(in the rows, 128 means zero)
[136 157 143 144  95 154 139 174 121 108 142 173 119 105 151 122 120 136
 120 181 127 104 141  64 107  83 168 139 103 133  87 149 201 140 155 120
  64  90 123 101 164  70 162 125] => 4
[104 152 148 159  75 164 101 111  30 108  65 154  86 143 154 115 157 103
 114  86 124  88  98  93 138 100 130 135 194 175  51 155  95 177 168  58
  93 111 101 207  81 172  98  94] => 1
[136 120 107 136 176 114 164 121 121 104 210  86 166 170 149 118 183 146
 134 127 160 165 168 120 165 158  59 108 132 126 161 161 127 179 137  95
 112 127  94 129 136 109 156 139] => 0
[136 119 132 121 132 136 139 140  72 156  96 123 111 145 158 113 144 139
 129 111 138 107 152 171 105  88 116 151 126 104 135 162  86 124 131 102
 140 156 164 175  72 161 127 108] => 6
[156 145 175 145 105 121 133 132  84 149 170 144 125  96 140  95 167 121
 145 142 117 133 115  84 102 121  99 150 103 144  87  76 141 157 140  82
 105 122  77 147  86 133 177 155] => 2
[121 171 111 107 122  94 115 127 112 154 155 110 131 144 182 149 125 147
 161 134 121 160 130 109  99 114 112 190 157 136 125 188 148 120 176 105
 118 115 108 118 143 137 145 112] => 1
[105 173 159 115 100 146 122 139  97 102 108 158 107 148 146 166  86 131
  95 129 106  72 166 109 139 118 167 140 117 140 111 109  99 131 117 100
 139 161 137  92 138 161 137 134] => 0
[180  58 131 106 152  61 142 131 136 112 115 124 149  49  83 160 152 106
 144 121 139 125 129 126 111 128  78 127 160 147  83  96 131  89 164 184
 101  90  77 139 108 114 125 118] => 2
[ 98 212 122 138 158 112  98 152 126 141 117 141 129 111 186 131 141 154
 128 140 138 131  75 139 111 109  92 142 143 102 106 122 181 113 102 128
 137 128  91 116 180  77 136 121] => 6
[150 200 146 121 150  93 133 156 174 137  78 115 128 127 147 146 117 126
 123 128 104 140 132 112 101  93  74 179 166 136 147 163 107 143 132 112
 162 109 155 120 179 108 133 115] => 4
[154 107 114 159 171  82 154 144 152 135 139 122 123 108 136 134 149 155
 118 142 144 113 124  93  73  84 143 158 119 117 128 101 181  97 137 108
 104  91 112  88 135  61 136 114] => 4
[140 213 133 155 132 176 150 137 146 113 167 124 141 175 146 126 124  71
 119 109 109 172 168 156 197 156 154 122 127  80 168 147  67 143 127 140
 162 156 143  97 159 143 115 148] => 0
[107  83 127 125 142 118 119 111 167 140 149 119 123 117 136 126 169 177
  95 115 128 149  92 164  68 175 147 131  73 132 167 118 112 128 141  81
 147 126 194 143 160 167 102 154] => 3
[124 192 119 168 120 208 123 137 172 129  75 166 104 138  80  97 114 109
 126 134 111 151 171 159 143 125 205 150 132  86 112 132 165 118 124 100
 118 159 163 103 187  41 142 119] => 7
[140 184 115 240 116 136 103 123  99 150 115 153 118 106 155  72 103 102
 134 146 103 166  87 122 102 102 141 137  95 133  77 134 199 151 139  82
 112  96  82  87 161 134 148  93] => 5
[ 97 124 138 139 112  63 113  98 146 141 162 109 101  85 128 161 152 133
 156 167 129 139 105 120 102 134 149 152 146 162  48  57 106 147 115  88
 120 136  73 142 135 126 133 142] => 3
[115  76 124 114 121  67 141 116 133 134 143  96 149 111 165 160 123 143
 130 114 144 121  99  51 126 137 112 141 146 163 144 135 118 123 126 170
 118  92  91  87 114 128 145  87] => 1
[121 124 120 109 155 119 154 123  84 111 169 121 148 120 144 141  82 139
 143 111 142 155 135 125 119 154  92 112  63 156 146 117 116  90 114 145
 139 118  81 137 141 123 137  84] => 5
[ 84 164 137 103 128 148 148 118 110 144 124 138  96 134 125 109 155 100
 173 103 102 133  82 126 127 108 177 190 150  78 145 101  24  64  96 121
 148 181 186 157 105  76  97 131] => 1
[141 142 177 182 105 185  83  99 102 150 113 157 125 186  18  76 152 104
 115 105 132 100  79  71 177 134  95 138 156 134 135 103 151 184 121 131
 109 156 112 119  96 178 138 141] => 1
[118  80 160 149 142  73 112 136 167 125 175 139 103  94 150 149 118 117
 144 152 129 154  72 103 138 115 132 136 128 160  42 112 112 127 118 122
 121  87 121 131 136 121 122 145] => 1
[113 182  98 172 149 134 156 131 167 169 115 141 122 106 117 145 117  69
 142 152 118 159 149 165 141 115 199 124 156 109 123 138 106 139 116  93
 147 162 172 128 138 112 111 132] => 7
[121  72 109 147 146 161 155 128 142 135 138 122  93 115 116 116 170 157
 135 112 163 153 131 153 138 162 128 105 126 148  80 111 138 121 141  86
  91 104 106 167 119  90 128 118] => 3
[159 129 171  60 141 123 146 160 148 134 145 157 104 116 141 142  74  75
 126 146 149 109  99 150 152 120 196 147 123 134  71 139 138 106 100 160
 120  63 144  99 122 119 144 178] => 4
[103 169 137 137 152 175 129 140  95  84 108 157 128 125 167  92  74 169
 111  88 145 129 100 131  67  87 181 132  63  89 140 108 146  85 110  72
 132 145 121 121 138  54 117 154] => 6
[123  57 134 103 146 156 137 111 143 114 175 114 130 113 152 159 137 229
 101 129 162 144 183 140 126 113 135 126  81 131 107  75 103 100 154 115
  96 144  82 158 137  99 155 163] => 5
[108 136 112 110 100 173 118 132 151  94  72 152 146 184  55 114 139 140
  94  76 157  96 145 135 169 238 118  97 159 152 129 163 184 100  76 169
 129 107 140 115 170 122  79  65] => 3
[126 127 119 138 173 175 157 121  78 107 116 117 117 133 142 120  94 113
 117 111 150 103 139 172 152 163 118 112 140 122  67  81 130 106 107  94
 162 151 101 124 137 170 119 108] => 4
[112 107 174 102 120 123 129 144  94 183 129 162 152 107 111 114 143 191
 100 118 143 114 150 143 123 108  82 118 100  98 143  66 197 107 149 153
 111 127 113 166 117  97 189  99] => 6
[137 104 137  83 137  87 126  96 108 165 103 113 156 105 142 170 156 101
 125  85 130 119 124 108  78 201 144 123 103 159 176 142  81 114 157 147
 155 123 167 110 118 216 114 112] => 0
[129 163 136 175 140  67 120 134 185 196 109 116 154  99 126 120 136 133
 136 132 106 188 101 112  63  81 135 199 173 144 130 174 164 152 143 105
 114 113 143 123 159 106 172 156] => 6
[101 153 124 153 135 120 129 110 116 100 161 143 108 162 210 121  66 122
 113 124 105 124 157 118 179 108 166 150  88  84 110  93 156  98 109  92
 111 121 111  80 158  81 146 138] => 0
[204 120 116  81 126 106  80 125  63 164  58 119 120 107 187 119 115  96
 116 127 130  95 107 100  89 102 129 124 157 154 135 176 163 127 175 164
 104 115 138  96 139 116 101 118] => 6
[135 137 125 112 179 137  79 106 112 154  18 116 110 112 178 129 112 140
 135 103 123 104 113 125 115 164  48 102 138 116 131 113 155 123 153 123
 142 124 106  97 131 154  98 100] => 2
[126  92 170  83  98 111 145  98 138 119 140 147 117 130  97 156 128 131
 102 120 126  48  93  96 125  83 225 170 105 123 130  91  65 140 101 124
 152 156 155  98 104 190 120 206] => 1
[122 145  87 198 139 198 168 167 175 156 132 127 140 125  98  96 109 127
 145 137 147 174 119 113 164 130  70 100 139 111 114 139 134 124  91 143
 168 167 114 147 154 106 124 105] => 3
[ 91 118 138 117 110 190 152 112 147 103 152 134 144 134 107  97 103 143
 116 135 142 130 131  79 142 140 170  93 124  61 124  69 155  95 110 160
 109 135 120  98 155  73 106 133] => 3
[120 112 151 155 123 102 122 133 126 132 142 121 122 162  64 112  90  63
 147  93 106 148 108 122 143 102 205 142 197 137 143 106  73  97 107 139
 102 144 145 152  45  98 120 160] => 0
[128  99 117 122  94  93 152 127  74 138 182 137 152 110 134 170 166 115
 139 175 130  62 157 125 161 130 101 124 108 139 100 110 141 157 143 163
 152 170 125 158 160 229 154  93] => 4
[ 74  60  79 159 160  60 149  89 134 129 132  96 161  65 155 107 145 214
 138 153 122 186 136 120  93  87  79 133 100  93 121 120 138 110 171 123
  49  79 116 124  83 120  88 111] => 3
[ 60 141 141 140 141 104 122 113 167 163 147 147  90 138 100 125 151 167
 164 138 106 181  70 125 122  96 138 180 159 136  91 123 121 142 122  81
 122 107 140 151 138  89 104 102] => 1
[159  71 101 117 119 124 150 130 145 149 164 123 115  71 196 138 137 164
 145 124 134 135  74 128  84 124 141  72  64 126 134 107 176  98 167 107
 144 115 136 112 166 155 146 117] => 6
[113 170 115 216 146 142  87 134  63 127 126 144 107 164 188  99 120  94
  94 117 136 127 111 167 142  63 136 190 210  73 111 106 103 124 136  59
 132 177 115 156  99  78 109 119] => 2
[132 118 163  56 175 112  98 126 112 103 122 138 121 150 143 150 122 161
 110 117 163 111 123 105 135 162  37 163 114 153  87 151 150 110 120 149
 127  80  99 123 166 111 124 112] => 1
[140  94 112 147 143 143 149  99 148 148 156  83 111 150 126 128 184 125
 138 127 135 159  93 102 149 143 127 169 178 151 143 168  77 191 147 112
 134 139 141  80 155 149 133 106] => 1
[121 142 153  93 128 137 126 109 106 108 139 157 116 158 110 127 103 133
 119 136 126 107 163 137 148 138 115 141  84 118 104 118 154 138 119  97
 126 123 115 118 148 137 146 127] => 0
[125 108 149  54 139 150 137 122  63 135 118 154 166 137 149 145  45  91
  96  67 151 101 146 120 197 127 115 137 161 122 115 121 117  63 145 185
 140 143 123 180 129 132 135 164] => 1
[110 124 157 132 138  93 121 137 175 130  95 144 121 121  34 107 156 115
 113 118  90 126  47 161  94  99 161 142 146 144 141 155 108 170 104 122
 129  94 174 152 103 164 112 178] => 0
[100  71 142 156 145 124 158 127 141 132 133 109 116 118  61 164 153 131
 146 113 146 130 156 123 133 176 130 102 135 181  86  96  92 146 111 130
 121 132  75 154  82 156 155  94] => 0
[ 73 143  92 158 146 133 165  97 131  97  71 106 107 143 125 159 120 157
 157  89 125 127 127 125 170 103  52 155 175 138  96 160  81 153 126  89
 149 130  79 152 136 167 114  59] => 1
[126 157 123 175 153  98 155 138  98 139 119  95 132 146 184 110  93  93
 139  95 102 157 139 121 151 111 127 158 151 137 129 136 100 124 120 134
 137 107 118 141 109 123 120  98] => 4
[121 167 128 164 149 128 146 136 127 144  98 135 106 151 113 126 137 115
 153  76 131 136  80  86 158  99 123 147 159 154 120 140  97 140 109 127
 147 111  90 134 106 100  95 100] => 1
[102 161  74 191 122 103 180 137 136 139 146 141 105 104 142 155  78 151
 155 171 106 130 121 174 141  19 140 152 117 135  71 143  91 143  94  62
 160 154 101 133 108 197 127 125] => 5
[100 169 114  77 164 120 142 128  70 104  82 130 141 146 129  85 145  68
 163 130 110 117 139 188 135 148 148 131 127  84 158 199  91 131  96 124
 139 151 229 151 131 117  94 126] => 7
[173 116 118 170 122 110 130 127 114 138 111 129 113 138 175 102 119  91
 106 126 144 109  64  27 127  82 110 147 188 173  80 157 181 156 121 105
 110  55 111 104 144 103 120  83] => 4
[135 116 132 133 141 126  90 143  65  88 124 159 136 145 206 121  66 137
  62 106 132  62 141 139 207 111 123 142  74 117 116 115 123  90 107 157
 118 151 124 104 120 135 119 192] => 1
[159  81  92 140 154  97 152 101 120 172 126 123 125 147 100  76 133 107
 140  90 111 167 115 199 142 102 199 149 147 111 151 141 125  87 130 135
 123 104 174 120 111  97  87 106] => 5
[145 179 170 104 121 188  86 133 136 138  79 163 108 144 153 110 116 131
  92 150 134 102 171 103 134 143 138 129  62 111 121 132  84 149  89 109
 133 155 150  96 112 109 108 173] => 0
[126 132 120 106 115  87 100 103  83 121 146 133 157  69 142 146 156  95
 153 179 115 120 149 136  96 137 128 131  88 100 109 118 154 120 176 149
 103 150 141 144 162 165 152 133] => 7
[106 105 133 112 131 183 114 119  85 127  53 126 106 116 101 121 120 155
 102  80 133 101  97 104 128 163 108 104 116 169 138  94 138 113 116 162
 107 111 105 134  97 136 143  66] => 7
[128  53 164 143 110  36 101 141 152 119 150 157 172  69 112 145 153 154
 117 140 122 108 103 128 126 130  86 103  85 134 135  91 179 155 160 166
 118  95 122 123 136 161 163 127] => 2
[121 109 107 157 132  73 145 119 128 160  76  99 126 102 140 123 152 126
 131  69  80 153  97 178  65 119 155 143 145 126 189 148  97  97 160 118
 141 115 193 142 114 170 102  76] => 6
[ 79 133 132  89 159 139 126 111 107 102 102 121 134 105  91 135 121 185
 131 118 106 119  99 104  79 100 139 128 100  97 138  76 122  96 139 174
 120 136  84 111 124 124  99 130] => 0
[107 158 128 149 121 141 126 125 144 154  90 156 121 136 144 109 129 169
  97 113 122 111 111 129  97  89 177 159 112 128 122 123 143 132  91  80
 163 138 133 136 179  89 134 128] => 5
[136 161  87  84 174 109 135 105  92 120 149  89 107 107 212 175 130 150
 155 151 130 154 146 166  92 108 121 131 128 105 122 129  98 109 174 107
 139 153 105 106 168 128  75 103] => 6
[135 175 183  96 147 151 105 149  54 127 109 131 112 147 196 105  68 161
  55  97 108 113 144 134 114  98 117 172  98 157 125  83  84 144 113  68
 165 159 105 139 125 100 168 186] => 0
[160 133  87 113 148 200 142 137 139 143 111 105 144 175 159  84 145 123
 117 111 154 124 132 109 159 151  99 109 176  54 180 156 161  71 124 177
 125 126 164 100 139  92  98  88] => 4
[154 157 106 105 140 116 152 149 158 183 110 125 111  77 171 140 148 159
 121 137 106 134  86 136  78 137  60 164 106 156 142 146 131 123 119  99
 160 102 124 103 124 168 144 114] => 2
[123  87 131 157 129 108 110 122 101 105 106 135 139 102  93 124 119 107
 124 138 138 123 123  72 107 127  71 101 149 165  62 140 185 143 147 146
  75  74  57 164 112 129 137  89] => 0
[176 191 119 123  64 168 117 137 147 116 113 123 118 173 148 140  99  81
 109 134 111  84 160  55 122 123 149 123 184 137 119 178 145 121 120 101
 115 139 119 109 124 167 136 165] => 0
[140 141 132 141 136 102 119 138 145 165 114 114 137 135 150 134 142 159
 114 115 139 132  96 147 117 144  67 134 130 143 170 166 161 156 128 111
 138 112 147  78 137 190 173 103] => 6
[147  95 113 135 142 111 116 117 116 135  91  82 122 179 148 136 207 104
 121  80 140  83 142 166 135 156 139 113 205 141 176 189  69 152 130  91
 119 176 202 179  94 188 107 165] => 6
[133 137 109 158 134 142 173 122 125 122 140 140 115 109 176 139 100 159
 124 104 112 162 116 119 112  96 121 108  58 140 152 117  94 115 145  82
 165 114 131 120 171 135 105  72] => 5
[160 118  97  80 121 102 126 106 147 142 150 102 146 120 165 133 127 166
 131 110 111 136  95 129  88 146 114 129  76 116 181 104 146 104 141 128
 213 152 127  77 202 159 140 106] => 0
[172 146 138  77 105 161 148 116 110 120 169 138 118 157 129 173  72  60
 114 150 147  68 159 105 137 163 157 146 157 134 126 120 142 130 115  99
 157 170 113  75 158 171 159 144] => 2
[130 174 122 121  97 141 142 144  70 116 131 151 111 118 145 118 114  90
 106 140  94 123  80 129  96  83 181 149 136 154 119 175 153 169 155 102
 132  97 158 131 164 162 138 103] => 7
[182  79 147 153 150 158 153 166 126 142 134 131 109 128  85 123 165 221
 109 137 157 118 162 133  93  89  51  68 110 133 105  92 168 128 167  86
 132 112  94 131 103 153 143  78] => 5
[119 206 130  56 130 120 139 126 137 121 130 125 166 156 155 161 106 123
 141  67 132 157 124 102 161 151 111 166 144 122 197 182  74  82 133 180
 136 109 130 111 128 122 105 138] => 1
